Below is a small trained network, with its code and all its weights. Each question gives an input and a class and asks what happens when units are switched off, that is, made to give their printed mean instead of their output.

import numpy as np


def w(rows, s, z=0):
    codes = np.array(rows[::2]) - 128.0
    scale = np.full(codes.shape[1], s)
    scale[-1] = z or s
    return codes * scale


def f(y):
    return np.maximum(y, 0)


def log_softmax(a):
    a = a - a.max(-1, keepdims=True)
    return a - np.log(np.exp(a).sum(-1, keepdims=True))


def net(x, mask):
    res = np.array(x, float).reshape(1, 7) / 4 @ E
    y = f(res @ A[0][:, :-1].T + A[0][:, -1])
    res = res + np.where(mask, y, B[0][:, -1]) @ B[0][:, :-1]
    return log_softmax(res[-1] @ U[:, :-1].T + U[:, -1])


A, B = {}, {}
E = w([
[112,209,200,7,160,55,148,235,116,163,64,143],'x0',
[129,125,129,124,130,129,128,126,128,131,131,128],'x1',
[18,107,234,200,95,82,104,60,152,244,126,151],'x2',
[129,128,129,126,129,127,128,126,129,128,130,129],'x3',
[129,127,128,126,131,130,128,131,129,132,129,127],'x4',
[116,20,164,183,121,41,177,220,111,80,226,96],'x5',
[129,128,128,126,130,125,127,124,129,126,128,129],'x6',
],0.012)
A[0] = w([
[125,54,151,154,134,91,129,199,126,101,164,137,127],'neuron 0',
[124,49,155,170,133,53,145,220,130,89,198,128,126],'neuron 1',
[126,158,146,90,141,87,121,188,133,150,99,129,158],'neuron 2',
[151,124,96,128,143,129,128,106,126,124,157,119,185],'neuron 3',
[89,91,167,224,117,126,118,31,126,179,134,138,127],'neuron 4',
[164,193,121,5,134,96,138,241,117,71,102,129,94],'neuron 5',
[80,175,243,90,126,37,129,154,125,212,90,133,2],'neuron 6',
[121,180,121,150,115,172,131,122,128,136,83,137,255],'neuron 7',
[123,158,131,119,78,191,153,138,103,84,167,132,170],'neuron 8',
[176,101,17,126,134,159,124,114,125,23,133,126,229],'neuron 9',
[138,105,109,131,126,101,126,168,123,117,107,116,108],'neuron 10',
],0.018,0.0095)
B[0] = w([
[142,75,123,136,89,97,128,172,122,132,162,111,212],'neuron 0',
[122,68,139,149,94,78,139,187,133,114,201,123,252],'neuron 1',
[135,187,111,91,147,128,117,193,119,101,135,156,197],'neuron 2',
[120,104,154,133,130,164,135,128,128,138,89,125,164],'neuron 3',
[101,142,123,127,122,65,128,17,131,167,143,98,222],'neuron 4',
[100,201,136,109,127,32,115,102,141,188,161,125,251],'neuron 5',
[169,36,126,157,124,255,142,167,128,66,91,127,240],'neuron 6',
[126,182,125,103,159,151,124,80,126,135,69,143,186],'neuron 7',
[128,115,152,128,149,155,147,134,128,117,117,141,164],'neuron 8',
[160,80,121,134,126,233,130,190,127,75,105,143,248],'neuron 9',
[124,150,125,143,113,135,116,152,119,132,142,123,154],'neuron 10',
],0.022,0.036)
U = w([
[145,118,117,107,170,223,138,118,128,78,38,168,253],'0',
[143,40,153,169,79,161,174,190,132,52,174,135,133],'1',
[101,207,124,46,177,84,103,149,138,166,89,177,137],'2',
[98,140,157,100,100,23,134,211,141,145,203,147,25],'3',
[47,153,117,122,145,125,115,19,148,185,87,129,79],'4',
[66,55,160,167,82,2,162,97,150,146,164,67,77],'5',
],0.0084,0.0044)

Each question gives the input, the list of numbers given to net, and the class t.
The units are the neurons (one row each of A and B). Each row of codes is followed by its name. A weight is (code - 128) times the scale printed after its matrix; where a second scale follows, it is the last column's (A, B and U).
mask holds one flag per neuron, in row order. A switched-off neuron (its flag False) gives its mean, the last column of its row in B, instead of its output. The means were averaged over made-up inputs and are rounded, as every weight is.
A unit's drop is (log p(t) with every unit on - log p(t) with that unit switched off) / (log p(t) with every unit on - log p(t) with every unit switched off).
The circuit of an input: a set's keep is (log p(t) with only the set's units on - log p(t) with every unit switched off) / (log p(t) with every unit on - log p(t) with every unit switched off). Starting from all 11 units, units are removed one at a time, each time the one whose removal leaves the highest keep (on an exact tie, the one counted first), for as long as the keep stays at least 0.8.
units of the circuit, in order: the units of the circuit, biggest drop first
unit that matters most: the unit with the biggest drop
k most important neurons: the k neurons with the biggest drops, biggest first
drop when u is switched off: that unit's drop, to one decimal
input [-6,2,4,-5,-6,0,4], class 4: unit that matters most : neuron 1
input [7,-3,-3,1,-5,-1,6], class 2: units of the circuit, in order : [neuron 1; neuron 5]
input [8,0,0,4,4,6,-8], class 3: 3 most important neurons : [neuron 5; neuron 9; neuron 2]
input [1,-6,6,5,-4,-3,8], class 0: 2 most important neurons : [neuron 6; neuron 5]
input [1,6,-8,4,3,-5,-3], class 2: 2 most important neurons : [neuron 5; neuron 6]
input [0,-3,8,-6,-6,5,-6], class 5: 2 most important neurons : [neuron 4; neuron 9]
input [-3,-5,1,-8,6,6,-4], class 5: 2 most important neurons : [neuron 6; neuron 9]
input [1,7,-4,-1,0,-2,0], class 2: 3 most important neurons : [neuron 6; neuron 5; neuron 1]
input [7,0,-3,-6,7,0,-5], class 2: 2 most important neurons : [neuron 1; neuron 5]
input [1,-3,2,0,6,0,-5], class 0: 3 most important neurons : [neuron 1; neuron 5; neuron 0]
input [1,-1,-6,8,-1,1,1], class 3: 2 most important neurons : [neuron 5; neuron 6]
input [7,8,7,-8,-7,-1,-3], class 0: 2 most important neurons : [neuron 1; neuron 6]
input [5,6,-4,7,-4,-2,-2], class 2: drop when neuron 1 is switched off : 0.2
input [-3,-6,8,1,5,1,5], class 5: unit that matters most : neuron 4
input [0,8,5,4,-2,-5,-2], class 4: drop when neuron 4 is switched off : 0.5
input [-4,7,6,-5,-2,-3,-4], class 4: drop when neuron 1 is switched off : 0.1
